Below is a small trained network, with its code and all its weights. Each question gives an input and a target symbol and asks what happens when units are switched off, that is, made to give their printed mean instead of their output.

import numpy as np


def w(rows, s, z=0):
    codes = np.array(rows[::2]) - 128.0
    scale = np.full(codes.shape[1], s)
    scale[-1] = z or s
    return codes * scale


def f(y):
    return y / 2 * (1 + np.tanh(0.7978845608 * (y + 0.044715 * y**3)))


def softmax(a):
    e = np.exp(a - a.max(-1, keepdims=True))
    return e / e.sum(-1, keepdims=True)


def log_softmax(a):
    a = a - a.max(-1, keepdims=True)
    return a - np.log(np.exp(a).sum(-1, keepdims=True))


def net(x, mask):
    ids = ['ΔΘΛΦΨαβγζημπτω'.index(c) for c in x.split()]
    T = len(ids)
    res = E[ids] + P[:T]
    u = 0
    for l in range(2):
        q, k, v = (res @ M[l].T for M in (Q, K, V))
        z = softmax(np.where(np.tri(T) > 0, q @ k.T / 2**0.5, -1e9)) @ v
        res = res + np.where(mask[u], z, O[l][:, -1]) @ O[l][:, :-1]
        u += 1
        y = f(res @ A[l][:, :-1].T + A[l][:, -1])
        res = res + np.where(mask[u : u + 16], y, B[l][:, -1]) @ B[l][:, :-1]
        u += 16
    return log_softmax(res[-1] @ U[:, :-1].T + U[:, -1])


Q, K, V, O, A, B = {}, {}, {}, {}, {}, {}
E = w([
[185,155,97,99,175,163,156],'Δ',
[137,134,75,138,96,254,165],'Θ',
[128,150,68,123,77,146,179],'Λ',
[190,153,76,140,159,170,149],'Φ',
[73,138,161,111,124,90,57],'Ψ',
[168,144,76,163,118,247,145],'α',
[25,164,149,116,47,118,85],'β',
[160,145,93,113,122,202,163],'γ',
[149,137,92,88,134,142,180],'ζ',
[62,155,119,208,68,52,57],'η',
[135,133,76,131,113,72,190],'μ',
[199,170,89,130,199,106,159],'π',
[110,141,161,255,160,75,52],'τ',
[108,135,182,143,177,131,47],'ω',
],0.0039)
P = w([
[156,4,114,112,102,102,142],'0',
[128,162,137,244,124,163,187],'1',
[186,243,122,162,65,167,111],'2',
[100,113,24,106,167,136,101],'3',
[94,159,170,229,126,188,165],'4',
[155,217,158,126,92,129,92],'5',
[56,129,38,108,193,149,89],'6',
[75,153,197,213,131,183,146],'7',
[138,192,202,109,83,134,77],'8',
[4,155,37,110,225,164,84],'9',
],0.0048)
Q[0] = w([
[68,158,104,143,175,147,152],'L0H0',
[60,151,3,102,188,140,59],'L0H0',
],0.056)
K[0] = w([
[165,6,246,137,51,102,98],'L0H0',
[1,200,148,134,180,130,1],'L0H0',
],0.026)
V[0] = w([
[14,142,83,139,1,48,152],'L0H0',
[102,158,146,31,136,168,229],'L0H0',
],0.016)
O[0] = w([
[66,217,126,12,105,100,255,216],'L0H0',
[171,69,9,109,23,82,129,4],'L0H0',
],0.008,0.0026)
A[0] = w([
[155,137,166,135,106,127,138,166],'L0N0',
[87,121,39,76,137,127,106,160],'L0N1',
[139,33,154,52,150,49,133,136],'L0N2',
[165,160,111,167,133,130,155,86],'L0N3',
[182,136,174,133,125,148,75,112],'L0N4',
[233,252,143,72,72,133,33,142],'L0N5',
[165,120,168,136,85,116,144,223],'L0N6',
[115,129,125,89,155,150,100,3],'L0N7',
[122,70,79,111,169,138,99,106],'L0N8',
[87,105,96,161,110,132,125,176],'L0N9',
[143,50,44,74,155,8,80,53],'L0N10',
[99,20,73,84,63,167,100,84],'L0N11',
[146,91,105,57,124,158,109,176],'L0N12',
[150,159,173,124,128,16,133,168],'L0N13',
[131,55,62,22,109,139,141,103],'L0N14',
[152,126,132,100,157,132,131,31],'L0N15',
],0.013,0.0027)
B[0] = w([
[136,110,130,112,102,153,155,167],'L0N0',
[182,175,77,127,173,148,154,199],'L0N1',
[93,78,156,41,94,57,56,103],'L0N2',
[78,127,177,130,109,129,110,148],'L0N3',
[152,116,104,92,104,129,199,167],'L0N4',
[155,243,180,147,47,185,47,252],'L0N5',
[179,123,140,114,81,155,181,177],'L0N6',
[88,162,113,171,116,92,142,105],'L0N7',
[188,75,102,203,146,65,88,106],'L0N8',
[169,135,150,159,162,146,130,151],'L0N9',
[93,242,176,129,103,4,206,120],'L0N10',
[131,147,69,205,66,202,150,119],'L0N11',
[154,107,87,71,123,142,99,122],'L0N12',
[124,115,113,68,114,184,181,201],'L0N13',
[90,171,65,56,60,219,105,163],'L0N14',
[97,138,128,158,104,97,108,86],'L0N15',
],0.018,0.0021)
Q[1] = w([
[75,206,7,153,249,91,55],'L1H0',
[105,46,176,202,175,134,228],'L1H0',
],0.015)
K[1] = w([
[98,160,74,157,254,132,124],'L1H0',
[64,49,109,144,87,109,149],'L1H0',
],0.023)
V[1] = w([
[93,169,47,138,38,118,116],'L1H0',
[145,126,137,31,127,4,80],'L1H0',
],0.013)
O[1] = w([
[124,128,85,211,18,89,189,248],'L1H0',
[212,255,51,193,208,119,138,75],'L1H0',
],0.0062,0.015)
A[1] = w([
[193,81,84,126,200,240,83,165],'L1N0',
[88,176,165,87,211,112,152,29],'L1N1',
[124,32,212,222,204,101,135,242],'L1N2',
[176,138,108,207,107,54,79,145],'L1N3',
[107,169,175,94,156,52,202,242],'L1N4',
[54,141,150,120,84,62,67,17],'L1N5',
[154,33,86,189,112,89,96,5],'L1N6',
[108,101,121,59,105,100,145,130],'L1N7',
[134,210,102,184,151,20,161,6],'L1N8',
[94,102,67,34,177,189,85,229],'L1N9',
[105,100,141,113,76,138,177,172],'L1N10',
[149,150,100,216,128,94,133,188],'L1N11',
[65,90,135,149,117,53,188,31],'L1N12',
[150,2,130,164,162,84,53,62],'L1N13',
[218,100,98,212,186,104,100,169],'L1N14',
[84,54,198,104,189,29,36,12],'L1N15',
],0.0093,0.0032)
B[1] = w([
[171,177,93,131,162,87,33,164],'L1N0',
[130,118,244,125,76,103,133,188],'L1N1',
[116,181,5,133,121,127,189,192],'L1N2',
[167,103,154,125,187,89,203,184],'L1N3',
[64,157,75,119,120,96,148,179],'L1N4',
[132,126,127,192,156,163,137,164],'L1N5',
[175,170,182,211,124,124,116,163],'L1N6',
[124,92,117,143,114,143,150,164],'L1N7',
[27,111,142,147,150,181,33,221],'L1N8',
[136,139,104,223,176,109,141,191],'L1N9',
[148,144,119,63,112,127,101,249],'L1N10',
[173,131,140,65,136,89,153,209],'L1N11',
[127,97,135,116,155,82,55,168],'L1N12',
[93,22,132,119,43,89,110,148],'L1N13',
[145,46,132,153,82,223,140,185],'L1N14',
[178,125,199,34,210,198,120,174],'L1N15',
],0.021,0.014)
U = w([
[61,156,62,109,144,113,75,69],'Δ',
[111,82,96,179,104,94,100,126],'Θ',
[163,175,147,75,206,142,199,165],'Λ',
[166,82,122,170,119,146,214,74],'Φ',
[144,205,112,252,166,109,75,140],'Ψ',
[152,85,209,166,150,118,114,2],'α',
[147,92,144,22,71,163,154,179],'β',
[201,144,118,123,126,60,164,89],'γ',
[123,111,158,73,160,56,64,30],'ζ',
[187,109,77,125,177,154,74,113],'η',
[130,154,16,171,119,137,202,170],'μ',
[70,56,120,163,148,174,144,86],'π',
[67,124,168,177,103,73,195,158],'τ',
[140,178,206,143,77,194,47,208],'ω',
],0.004,0.0038)

Each question gives the input, a string of symbols that net reads in full, and the target symbol t.
The units are the heads (2 rows each of Q, K, V and O) and the neurons (one row each of A and B). Each row of codes is followed by its name. A weight is (code - 128) times the scale printed after its matrix; where a second scale follows, it is the last column's (O, A, B and U).
mask holds one flag per unit, layer by layer, with each layer's heads first. A switched-off unit (its flag False) gives its mean, the last column of its rows in O or B, instead of its output. The means were averaged over made-up inputs and are rounded, as every weight is.
A unit's drop is (log p(t) with every unit on - log p(t) with that unit switched off) / (log p(t) with every unit on - log p(t) with every unit switched off).
The circuit of an input: a set's keep is (log p(t) with only the set's units on - log p(t) with every unit switched off) / (log p(t) with every unit on - log p(t) with every unit switched off). Starting from the 12 units with the biggest drops (on a tie, the unit counted first), units are removed one at a time, each time the one whose removal leaves the highest keep (on an exact tie, the one counted first), for as long as the keep stays at least 0.8.
units of the circuit, in order: the units of the circuit, biggest drop first
most important unit: the unit with the biggest drop
top k neurons: the k neurons with the biggest drops, biggest first
top k neurons in layer l: the k neurons of layer l with the biggest drops, biggest first
input Λ α η Ψ π ζ Λ τ, target ζ: top 4 neurons => [L0N14; L0N11; L1N12; L0N2]
input Θ μ ζ μ Δ Φ μ π, target Θ: top neuron => [L0N11]
input τ μ τ γ μ τ μ ω, target Λ: top 2 neurons => [L0N5; L1N15]
input π μ Φ η Θ μ, target β: units of the circuit, in order => [L1N8; L1N9]
input Φ τ Θ, target ω: top 2 neurons in layer 0 => [L0N5; L0N13]
input Δ μ μ τ τ Ψ μ τ μ η, target τ: top 2 neurons in layer 1 => [L1N1; L1N4]
input Λ γ ζ μ α, target ζ: top 2 neurons in layer 0 => [L0N14; L0N11]
input μ ω α ω, target η: top 3 neurons in layer 1 => [L1N0; L1N15; L1N2]
input η τ μ Φ Λ γ ω Λ, target τ: top 2 neurons => [L1N1; L0N5]
input ζ Φ π η α, target α: top 3 neurons in layer 0 => [L0N2; L0N11; L0N10]
input Λ Λ π μ, target Δ: top 3 neurons in layer 0 => [L0N10; L0N1; L0N14]
input μ μ μ μ η, target π: top 2 neurons in layer 1 => [L1N8; L1N14]
input μ Φ π γ Ψ τ Θ Λ, target π: top 4 neurons => [L1N8; L0N2; L1N14; L0N14]
input η τ α ζ γ τ Θ, target Λ: most important unit => L0H0
input ζ μ μ ζ μ μ ζ, target ζ: top 2 neurons in layer 1 => [L1N8; L1N11]
input ζ Φ π Φ η π μ γ, target α: top 3 neurons in layer 0 => [L0N11; L0N2; L0N10]
input μ η β ζ τ η Θ η τ, target β: top 2 neurons in layer 0 => [L0N5; L0N13]
input ζ Λ μ μ ω τ τ Λ Δ, target ω: top 2 neurons => [L0N5; L1N11]
input μ ζ Θ π ζ τ ζ Ψ γ μ, target Ψ: top 3 neurons => [L0N1; L1N9; L1N0]
input τ η ζ, target ω: units of the circuit, in order => [L0N5]
input Ψ μ μ μ μ μ α, target Ψ: top 2 neurons in layer 1 => [L1N9; L1N0]
input ζ Λ ω γ η Φ γ τ, target α: top 4 neurons in layer 1 => [L1N8; L1N3; L1N6; L1N14]
input β α α η Δ ω μ Φ, target Δ: top 4 neurons => [L1N8; L0N2; L0N14; L1N4]
input ζ Θ α τ μ Λ μ β Λ, target β: top 2 neurons in layer 0 => [L0N5; L0N6]
input ζ μ Λ β, target μ: top 2 neurons => [L0N14; L0N1]
input Φ μ ζ μ Δ β α Λ, target μ: top 2 neurons => [L0N11; L1N2]
input Ψ μ Λ Ψ η η Φ Λ, target ω: top 2 neurons => [L0N2; L1N1]
input η Φ γ μ η ω, target ω: most important unit => L0N5
